After every row comes roughly how far along a hidden order it lies, from 0 to 9.
In the rows, 100 means zero.
[ 94  91  99  94  52 169 121 114  89 102  82 156 111 113  93  97 154  96
  79] | 5
[ 95 101 104 132  59 144 129 109 111 104  96 163 123 123 100 112  25 120
  96] | 8
[117 112 106 104 137  80 116 100 108 105 106  96 105 103 113 119   0 112
 113] | 7
[ 95  93 100 118  52 150 123 110  94 107  81 163 126 113  75 103 138 109
 112] | 5
[ 93 101 101 124  48 147 119 105 115  97  96 145 121 119 103 104  41 117
  99] | 8
[ 99  93 100 110  85 100 104 101  92 105  90 132 110  99  75 100 139 102
 125] | 3
[111  96 115 141  91 131 116 103  98 101  95 157 118 110  70 102 108 114
 152] | 0
[ 95  96 104 134  44 147 114 102 106  98  95 139 122 117  85  98 101 114
 116] | 4
[117 106 111 116 132  83  98  95  95 103 100  93 104  94  77 104  99 105
 153] | 0
[ 81  90  87  82  57 121 103 104 102  96  97 112  98 105 120  94 105  95
  45] | 9
[105 100 109 128  90 126 112 104 100 101  94 143 116 109  80 101  89 112
 119] | 3
[115  94 113 128 109 111 109  99  94 103  94 126 112 104  73 101 119 109
 152] | 0
[ 95 103  99 120  66 120 105  98 114  94 103 111 115 109 105 100  60 112
 105] | 6
[ 98 102  99 116  73 129 127 106 108 105  93 133 119 116 105 112  27 115
  96] | 9
[ 96  93 102  97  68 136 108 106  84 105  90 126  98 108  84  95 193  92
  99] | 1
[114 105 104 113 119  88 104  95 110  95 107  87 107 101 107 108  23 111
 119] | 5
[ 81  89  90  94  51 127 100 103 102  97  97 118  99 110 109  93 138  96
  56] | 6
[ 99 102 105 131  89  87  94  91 110  98 111  86 105 105  88 100  93 110
 133] | 2
[129 108 113 106 168  64  98  94  92 104 103  73 101  89  84 109  84 103
 160] | 0
[100  97  95  97  78 108 103  99 106  97 100 100 104 104 112 101  70 103
  89] | 6
[ 80  87 100 117  62 126  88 101  98  94  97 133 103 102  86  82 194  95
  88] | 1
[108 107 102 114 123  76  99  93 113  95 109  70 105  98 108 104  37 109
 118] | 5
[ 99 109  98 106  88 108 112 102 113  99 100 109 111 109 113 109  11 111
  94] | 9
[ 80  91  88  88  49 117  92 100 102  95  98  96  97 105 111  90 148  94
  56] | 6
[101 100  93  95  82 130 122 106  98 107  87 120 119 111 104 111  64 104
  86] | 9
[ 85  96  88  74  70 108  90 100  99  99  98  80  92 101 113  94 167  90
  61] | 7
[106 101 106 131  93 111 107  97 110  95 103 111 114 109  94 102  60 115
 126] | 3
[ 97 103 106 120 100  71  85  93 100 103 110  88  97  93  76  95 136 101
 150] | 0
[ 94 102  92  80 109  70  85  95 105  95 110  57  83  92 122  95  96  91
  67] | 6
[ 84  95 101 126  41 119  96  98 108  96 107 116 102 116  90  91 123 104
 107] | 2
[ 95  88 104 135  37 158 120 107  87 107  82 161 122 122  62  97 190 106
 127] | 1
[ 88 104  94 115  73 106 100  98 119  93 104 105 112 104 116  98  28 110
  90] | 9
[103  98  95  98  67 114 116 103 101 102  91 108 115 108 102 108  68 108
  92] | 8
[112  98 103  98 115  79 102  97  82 111  96  82 100  96  76 103 163  95
 138] | 0
[100 106 100 112  92 105 109 100 114  94 102 107 111 106 116 107   9 112
 103] | 8
[ 91 103  96 120  96  79  91  94 119  92 110  94 108  97 110  98   5 111
  99] | 7
[100  96 107 113  95  81  99  97  87 109  95 102 109  98  67 100 160 101
 140] | 0
[106 103 103 121  89 118 110  99 116  96 102 116 115 111 107 106  27 114
 113] | 6
[ 96 103 102 110  94  70  85  92 107  97 115  71  93  97  95  94 104 102
 118] | 2
[ 94  98 100 135  71 104 100  96 120  92 104 124 114 108  98  96  54 116
 105] | 6
[ 99  92 100  97  84 118 104 106  86 106  91 118  99 101  87  97 184  93
 102] | 2
[103 105  98 103  87 114 112 101 109 100  99 105 111 109 109 109  29 105
 104] | 8
[105 104 103 116  86 112 110  98 110  96 102 107 111 109 102 105  40 113
 119] | 5
[ 94  94  95  99  55 157 120 111  95 104  81 150 116 112  93 101 120 103
  88] | 7
[ 91 103  98 115  87  75  87  92 114  96 115  74  97 100 103  96  75 105
 109] | 4
[ 98 103 102 126  83 101  98  95 111  97 107  92 108 108  92 100  66 110
 125] | 3
[115  96 109 120 112 105 114 101  91 105  91 126 114 101  74 106 123 108
 141] | 2
[103 102 109 137  93 106 100  92 109  96 105 104 110 109  84 100  78 115
 131] | 2
[ 95 106  96 107 103  79  92  93 114  94 109  80 102  98 112 102  31 108
 104] | 7

New part:
[105 100 140 109 110 106 109 101  93 103 107  91 100 106  99 102  96  97
  94  91  74  85 111  97  96  98 104 109  74] | 4
[113  98  86  96 101  80  88  89 143 105  88 100  94 118  96 129  84 105
 103  94 111 130 105 105  56 112  80  86 119] | 2
[ 93 101 103  90 112 135  96 119  41  87  94  61 139  65 123  69 102 153
  97 127  64  87  84  94 130 102 114 103  69] | 8
[116  99  73  91  71  81  80 111 138 106  85 110  84 111  99 125  87  95
  92 105 107 129 101 113  73 113  94  86 116] | 3
[117  99  73  94  93  86  74  98 127  99  73  88 122 116 108 121  82 121
 104  96  98 152  98 106  58 118  74  77 118] | 1
[115 110  94  96 101  87 103 118 104 104  93 113 109 116 106 113 102  71
  88  81  96 128 104 107 102  99  78  82 107] | 0
[100 105  75  82  79 100 105 137 138 108  97 111  52  85 100 121  95  95
  80 120 115  65  98 119 120 103 130 105 100] | 7
[117  91 124  98 124  97  94  56 150  93  57  77 102 128 107 108 106 137
  78 136  89 115  97 116  44 113 144  58 109] | 6
[109  92  75 102 115  91  72  71  84  92  82  76 144  99 107 102  68 150
 137  97  92 156  93  85  28 117  54  92 111] | 2
[101 109  66  81  73 117  93 158  68 101 107 108  71  67 111  98 106 102
  80 107  91  87  91 105 152  92 124 109  86] | 5
[100 105  36  81 124  95  79 114  94  94  97  88 116  82 105 112  85 151
 124  99 125 138  84  94  87 104  64  98 124] | 3
[122  99 165 108  86 101 109  78 117 104  77  99  75 135 101 100 139  73
  47 117  68  87 111 117 104  90 166  74  85] | 4
[ 90 100  78  88  62 131  80 141  46  92  97  81 112  54 118  72 100 131
  86 132  73  95  81  97 150 105 119 113  76] | 9
[ 98  98 101  96 103 117 100 107  80  94 102  81  94  79 103  94 100 128
 103 114  86  78  97  97 109 102 128 112  80] | 7
[118 100 154 108  78 110 105  95  75 100  79  93 118 121 116  87 115  78
  61 106  46 103 107 108 103  94 130  79  74] | 3
[122 103  82  84  98  99  81 106 109  93  53  79 138 114 129 105  99 121
  74 118  77 151  89 115  73 112 100  50 112] | 2
[107 105  65  91 130  97  91 106  72  96  95  89 137  87 112 104  85 120
 119  87  97 137  91  91  71  99  62  91 107] | 2
[118 104  54  82 101  96  64 115 102  91  63  75 138 104 122 112  77 158
  99 105  93 168  84 106  77 120  69  62 119] | 1
[ 94 102  52  80 128 117  85 116  68  85  87  69 136  69 119  89  82 162
 119 117 104 120  78  95  94 108  86  92 105] | 5
[ 91  88  91  99 105 100  92  75 130  97  95  78  83  82  93 100  83 134
 122 129 115  89  95 100  58 115 113 112 105] | 9
[ 97 101  47  85  87 114  82 128  69  91  90  88 119  67 115  88  85 146
 110 117  96 122  81  97 108 109  95 101 101] | 5
[113  99 141 100  84 101 106  91 139 104  82  94  57 118 100 108 124  89
  56 126  85  72 106 122  98  98 165  83  89] | 7
[112 103 133  99  87 118 107 125  88  99  90  93 100 102 114  92 113  89
  67 109  61  83 101 110 118  95 134  90  70] | 5
[110 109  53  84  93 105  81 138  51  98  95 100 121  83 116  99  99 102
  97  88  84 135  90  98 111  96  78  93  98] | 2
[127 106  81  91  25  98  77 140  83 101  64 119 109 110 119  94 112  72
  59 104  60 151  95 116 131 109 121  64 103] | 0
[110 107  85  86 109 125  88 135  38  91  93  80 135  76 124  84 102 133
  93  98  68 119  89  92 129  95  98  98  80] | 4
[108  98 145  96  73 116 113 106 125  98  87  76  69 101 101 102 113 123
  64 135  76  45 102 118 120 105 172  99  70] | 9
[103 103  69  83 104 117  87 124  78  91  86  82 110  76 117  93  96 142
  98 115  91 111  85 102 107 103 111  92  96] | 5
[101  95  55  90 132 106  75  82  63  82  76  57 170  80 119  85  74 169
 142 109  93 165  81  83  45 117  62  86 115] | 3
[113 102  95  94 117  87 101  94 134 103  81  98 101 120 105 123  98  95
  89 105 103 115 103 112  63 103  96  78 112] | 4
[ 98 108  50  77  84 130  81 156  39  87  91  78 133  60 121  77  97 145
  92 115  75 118  80  98 155 105 100  97  80] | 5
[106  92 115 101 116  99  96  75 131  95  78  67 123 107 104 105  79 142
  98 117  89 106  99 103  47 119 105  89  97] | 6
[118 105 146 102  67 107 110 115 103 108  87 116  77 124 107 101 131  53
  39 110  66  80 107 121 133  89 155  81  80] | 4
[104 106  84  86  80 131  94 147  46  94  96  90 104  64 119  81 107 120
  78 118  67  88  87 103 149  96 134 102  69] | 6
[105 103  49  78 104 118  75 125  61  86  75  73 138  70 127  85  92 153
 101 119  87 137  77  99 105 108  98  82 102] | 4
[ 93  99  53  83  82 119  78 126  72  92  94  86 101  59 114  87  91 141
  97 128  97 102  80 102 117 108 112 104  95] | 7
[128 107 150 105  61 101 116 118  77 110  85 133  97 133 107 103 129  34
  46  90  53  85 120 113 128  84 143  80  78] | 0
[105 103  58  88  97 113  82 123  59  92  93  85 128  76 116  87  94 116
 106 102  81 126  87  95 105 103  93  97  93] | 4

Part 3:
[ 97 101 115 101  93  83  70 103  90 105  96 106 111 108 108 106 113 116
 101  97 101 111  79 111 106 102 123  79 100  87 111 105  95  94 116  99
  81  67  91  60 119  94 100  81 108  88  98 124 112 112  95 103  95 127
  78 103  91  92  95 101  96  97 109 112  98 104 107  99 102 118  99  76
 100  95 116 118 109 103  97  95 127  77  96 109  91  95  83 119  99  83
  98 104 123  99  95 106  89 133  87 127 120  96  95 103 103 107 119 116
  86  83 164 101 105 108  95 114 106  96  90 110 105 100  98 112 122  97
  93  98  68  72 102  83 105  88 113 103  89 126] | 0
[ 85  92 106 106  84  88 100 103  83 108 103 127 158  98  95  84  84 116
 100  67  65  64 104 104 111  94  98  84 104  83  51 106  92 101  93 142
  73 121  94  58  94  67 119  81  96 102 110 124  75 107 106 112  97 160
 103  91 105 102  88  83 108 160  90  69 100  84  98  81 103 110  80  99
 104  86  99  92  77 106 125 117 119  46 114  77  76  81 108 119  71 108
 104 120  92  96 107  92  98 108  66 118 105 107  96 103 116 110  55 152
  87 101 121 103  82  98  64 127 127  78 101  79 133  78 112 102  80 116
 104 110  74 113  70  92  79 101  56  87  92  85] | 6
[ 95  81  89 105 103 100 103  97  90 104 108  92 104 123 102 104  95  93
 101  92  68  91  74  85  99  85  95 111  99 109  83 115 117 105 105 101
  92  98 105 112 106 112  86 104  85  97 108  81 100  89  87  98  94 124
  96  91 109  98  76  94  84 128 114  94  98  94  80 120  98 117 115 112
 119  83 113 106 105  91  86 102 100  83  96 128 102 129  79 109  98  98
  94  95  96  93  93  99 102  92 103 109 108 100  98 100 103 105 123  93
  91  93 130 112 116  98 104  90 113 105  96 106 115  90 104  98  98  88
 104 114  86  97 104 105 113  90  77 101 104  85] | 2
[112  57  79 104  66 116 100 101  83 101  95 111  89 121  90  70 118 134
  89  86  91  86  86 102 118  95 104  88  84 107 123 122 133 121 106 130
 101 125  86  75 100  74  86  96  98 108 112  99  96 118 116 105  87 111
  87 105 123  77  99  81 126  97  94  95  89 107  85 111 114 106 105  99
  96  98  75  95 105 103 105 120  86  72  97  96 104 115  75 106  96  73
 106 125 111 100  89 111 109 113  89 113 103 100 111 108  98 100 138 115
  82  94  89 126 107 100  94 103  94 106 106  78 101  76 111  86  87 118
  97  96 119 119 105  90 120  76 110 114  88 110] | 0
[ 75  66  91 111  66 101  91 112 110  94 109 109 156 122  93  87  90 114
 103  86  80 119 125 104 111  96 123  93 116  98 146 113 108  66  97 102
 154 135 116  59  96  99 105  88 115 105 129  71 112 124  99 147 106 134
 122  78 116  57  92  95 134 137  88 102 105 113  82  96 113  87  89 121
 113 112  57  79 118 123 119 109  85  76  95 105 102  57  96 108  87 101
  78 100  96  89 105  96 107  65  80 104  67  97 163  69  92 108  81 138
  96 121  59  94  77 100  59 106  68  92  83  95  81  95 123  88  79 114
 105 113  95 113 102 117 102  93 131  95  62  55] | 3
[ 98  80  90 105  78  98 109  90  95  94 105 106  88 104 118  85  91 109
  95  91 116 129  98 102 105  98  81  97 111 107  86  97  95 130 118 124
  77 100 103 103  96  94  82  96 104  92 106 142 103  90  92 103 110 103
  97  95 112  87 111  97  99 105 111  97 128  99 110  61 100 106 104 101
 106  98  92 116  95  93  88 115 102  87  86  86 108 145 106  96  91 105
  95  96  98 105 111 104 102  97  90 115 113 104 102  85 104 110 107  97
 108 125 105  96 105 116 103  95 110 104 112  97  93  93  93  97  94 114
 109 100  91 110 110 109 137  86  93 106 104 112] | 0
[ 86  73  89 100  87 126  94  75  97 116 108 105 137 111  96  97  86 115
  93  96 114 115  89 119 126  91  96  46 121 102 107 108 104 118 112 117
 105 132 119  83  99 103  82  94 101  89 100 110  75 104 113 122 105 107
  92 144 119  65  78  89  86 103 113  97  83 104 110  98 116 110  90  83
  66 115 103 106 113  91  82 105  95  91  92 103  63 115  83  86 112  87
 119  59  89 110  99  53  98 112  86 123  88 102 174  63 100 110  64 112
  92  90 124  93 106  96  56 131  90  98  97 110  93  83 102 101  95 117
 113 103 117 116  97 101 142  97 120 101  92  71] | 0
[ 86  95 103  97  92 103 118 107  92 103 101  93 102 119  98 130 133 111
  90 127  78  85 105 113  91  98  95  89 101  96  94 129  80  94 110 114
  84  94 140  72  96  99 100 112  89 111  90  91 104  97 112 105  78  94
 101 123 126  89 101 111  95 109 117  87 127 116 112  98 107  89  86 114
 108 122  86  83 111 102 125 125  93  60 130 120  98  79 101  74  71  97
  97 114  75 105  69 114  97 132  65 114 121 111 105  93 101 100  92 135
  95  82  98 124  70  89 129 124  97  94  94 121  96 106  93  97 106 120
 100 115  78 130 115 106  97  83 108  94  97 100] | 4
[ 80  93  97 102  75  92 105 102  97  98 111  94 103 100 103  73 139 112
 109 111 126 109 133 100 111  90 119 103 122  99  89 108  80 111  82  94
  94  93 104  92 104  82  98 100  89  99  92 118 103  77 126 123 105  91
  86  92  92  88  98 108  98  75 103  98 126 120 114 107 107 105  85 131
  97 105  84  79  92  91 137 115 118  63 105 109  78  92 109  77  85 121
 112 112  88 102  77  71  99  87  92 103  94 109 148  81  97 106 146 139
  80 109  66 105  58 129  78 130  78  93  89  85 102 111 101 104  90 110
 110 110 108 151 100 109  82 117  82  93  97 101] | 9
[ 79  78 100 111  55  66 109 101  75  84  90 108 139  94 102  85  89  99
 105  66  61 104  97 114 100  90  95 121 106 100  77 109 109  95 104 135
  60  95  93  89 103  83  98  90 101 106 106  83 109 106  74 126 118 116
 113 102  81  91  91  94 122 118  75  87 105  88  98  55 104  78  76 108
 132 107  84 106  86 112 120 116 122  90  96 108 109  54 115 110 105  87
  85 108 102  83  92 121 103  81  71 132  94  93  98 101 103 107 105  93
  85 108 111  91  97  99  82 107 116 110  97  95  86  81 115  91  83  94
  79 106  94  57 105 126 123  79  93 106  99  88] | 1
